Below are the code and all the weights of a small trained network. Each question names an input and a class and asks about switching units off, where a switched-off unit gives its printed mean instead of its output.

import numpy as np


def w(rows, s, z=0):
    codes = np.array(rows[::2]) - 128.0
    scale = np.full(codes.shape[1], s)
    scale[-1] = z or s
    return codes * scale


def norm(h):
    return h / np.sqrt((h * h).mean(-1, keepdims=True) + 1e-5)


def f(y):
    return y / 2 * (1 + np.tanh(0.7978845608 * (y + 0.044715 * y**3)))


def log_softmax(a):
    a = a - a.max(-1, keepdims=True)
    return a - np.log(np.exp(a).sum(-1, keepdims=True))


def net(x, mask):
    res = np.array(x, float).reshape(1, 6) / 4 @ E
    u = 0
    for l in range(2):
        y = f(norm(res) @ A[l][:, :-1].T + A[l][:, -1])
        res = res + np.where(mask[u : u + 10], y, B[l][:, -1]) @ B[l][:, :-1]
        u += 10
    return log_softmax(norm(res)[-1] @ U[:, :-1].T + U[:, -1])


A, B = {}, {}
E = w([
[36,20,145,125,44,142,117],'x0',
[136,167,254,139,118,132,42],'x1',
[201,120,143,97,83,253,167],'x2',
[200,162,58,78,179,142,110],'x3',
[114,73,21,49,138,108,37],'x4',
[27,182,88,173,56,125,182],'x5',
],0.0075)
A[0] = w([
[115,113,138,109,132,127,152,40],'0.n0',
[138,62,238,117,138,105,59,13],'0.n1',
[57,145,220,184,112,79,203,22],'0.n2',
[189,115,81,120,160,123,147,26],'0.n3',
[157,71,167,139,76,236,166,35],'0.n4',
[143,136,135,151,145,125,127,45],'0.n5',
[122,86,214,114,132,111,87,38],'0.n6',
[243,148,89,114,208,114,179,93],'0.n7',
[146,80,172,91,99,219,170,43],'0.n8',
[213,252,220,148,160,135,124,4],'0.n9',
],0.016,0.0048)
B[0] = w([
[154,199,140,175,152,72,115,121],'0.n0',
[136,68,136,167,157,177,44,187],'0.n1',
[51,102,177,154,141,161,233,240],'0.n2',
[109,78,125,131,167,30,158,161],'0.n3',
[181,132,107,137,17,133,145,207],'0.n4',
[146,133,173,124,119,87,108,126],'0.n5',
[129,74,119,166,161,139,78,167],'0.n6',
[158,78,99,110,198,101,191,226],'0.n7',
[178,138,115,151,39,119,139,191],'0.n8',
[148,253,155,52,158,206,74,247],'0.n9',
],0.025,0.012)
A[1] = w([
[16,185,31,85,101,95,77,91],'1.n0',
[129,156,115,178,142,112,114,62],'1.n1',
[145,187,116,90,148,158,113,19],'1.n2',
[141,214,175,73,138,87,80,5],'1.n3',
[142,102,165,194,144,93,42,46],'1.n4',
[140,142,124,106,4,47,104,93],'1.n5',
[18,150,194,168,120,94,185,3],'1.n6',
[135,198,117,121,147,131,111,86],'1.n7',
[141,141,185,128,97,181,112,124],'1.n8',
[109,93,126,156,133,124,43,50],'1.n9',
],0.019,0.004)
B[1] = w([
[29,173,98,16,72,96,76,181],'1.n0',
[115,61,91,71,146,225,186,113],'1.n1',
[149,176,213,105,128,147,72,202],'1.n2',
[175,183,178,65,146,194,101,199],'1.n3',
[94,56,105,145,139,165,61,161],'1.n4',
[203,181,72,180,76,97,113,214],'1.n5',
[15,153,212,222,148,131,210,255],'1.n6',
[162,127,214,95,126,129,106,180],'1.n7',
[118,74,55,136,209,7,176,221],'1.n8',
[113,66,124,148,134,139,62,165],'1.n9',
],0.021,0.0091)
U = w([
[46,149,77,49,79,74,80,3],'0',
[119,4,120,180,161,161,8,135],'1',
[157,69,80,84,227,23,188,96],'2',
[220,131,74,179,10,107,145,152],'3',
[201,199,209,63,207,187,93,145],'4',
[30,135,199,194,131,146,208,186],'5',
],0.014,0.0026)

Each question gives the input, the list of numbers given to net, and the class t.
The units are the neurons (one row each of A and B). Each row of codes is followed by its name. A weight is (code - 128) times the scale printed after its matrix; where a second scale follows, it is the last column's (A, B and U).
mask holds one flag per neuron, layer by layer. A switched-off neuron (its flag False) gives its mean, the last column of its row in B, instead of its output. The means were averaged over made-up inputs and are rounded, as every weight is.
A unit's drop is (log p(t) with every unit on - log p(t) with that unit switched off) / (log p(t) with every unit on - log p(t) with every unit switched off).
The circuit of an input: a set's keep is (log p(t) with only the set's units on - log p(t) with every unit switched off) / (log p(t) with every unit on - log p(t) with every unit switched off). Starting from the 12 units with the biggest drops (on a tie, the unit counted first), units are removed one at a time, each time the one whose removal leaves the highest keep (on an exact tie, the one counted first), for as long as the keep stays at least 0.8.
circuit, biggest first: the units of the circuit, biggest drop first
unit that matters most: the unit with the biggest drop
top k neurons: the k neurons with the biggest drops, biggest first
k most important neurons of layer l: the k neurons of layer l with the biggest drops, biggest first
drop of u: that unit's drop, to one decimal
input [4,-7,0,-5,5,-1], class 0: circuit, biggest first : 0.n2, 0.n7
input [0,8,-7,-4,-6,-4], class 1: 2 most important neurons of layer 0 : 0.n1, 0.n6
input [-3,-6,7,2,4,-4], class 2: top neuron : 0.n7
input [-1,-1,-8,0,1,-1], class 0: circuit, biggest first : 0.n2, 0.n7, 1.n0
input [8,8,3,4,7,7], class 1: 2 most important neurons of layer 0 : 0.n2, 0.n9
input [1,-7,2,-8,7,0], class 0: top 2 neurons : 0.n2, 1.n0
input [-3,-3,8,3,-2,-2], class 3: top 2 neurons : 0.n4, 0.n8
input [4,3,-6,3,5,7], class 0: top 2 neurons : 0.n2, 1.n0
input [0,-1,0,-1,7,4], class 0: top 2 neurons : 0.n2, 0.n9
input [-8,-5,4,5,-2,1], class 2: top 2 neurons : 0.n7, 0.n3
input [5,0,3,-2,1,-4], class 3: top 3 neurons : 0.n4, 0.n8, 1.n5
input [-7,6,0,-7,2,5], class 4: 2 most important neurons of layer 0 : 0.n9, 0.n3
input [8,-5,-6,4,2,4], class 0: top 3 neurons : 0.n2, 1.n0, 0.n9
input [1,7,-3,2,-1,-8], class 1: unit that matters most : 0.n1
input [-5,-4,-2,-4,4,2], class 2: top 2 neurons : 0.n9, 0.n2
input [-4,-5,3,-4,-1,0], class 2: 2 most important neurons of layer 0 : 0.n7, 0.n3
input [-2,2,-3,-3,0,-6], class 1: drop of 0.n1 : 0.4
input [4,4,4,-5,-5,-4], class 3: drop of 0.n8 : 0.8
input [-1,-1,-6,2,-6,-3], class 4: drop of 0.n9 : 4.9
input [5,0,5,3,-7,3], class 3: circuit, biggest first : 0.n4
input [5,-8,0,4,-2,-7], class 2: drop of 1.n6 : 0.0
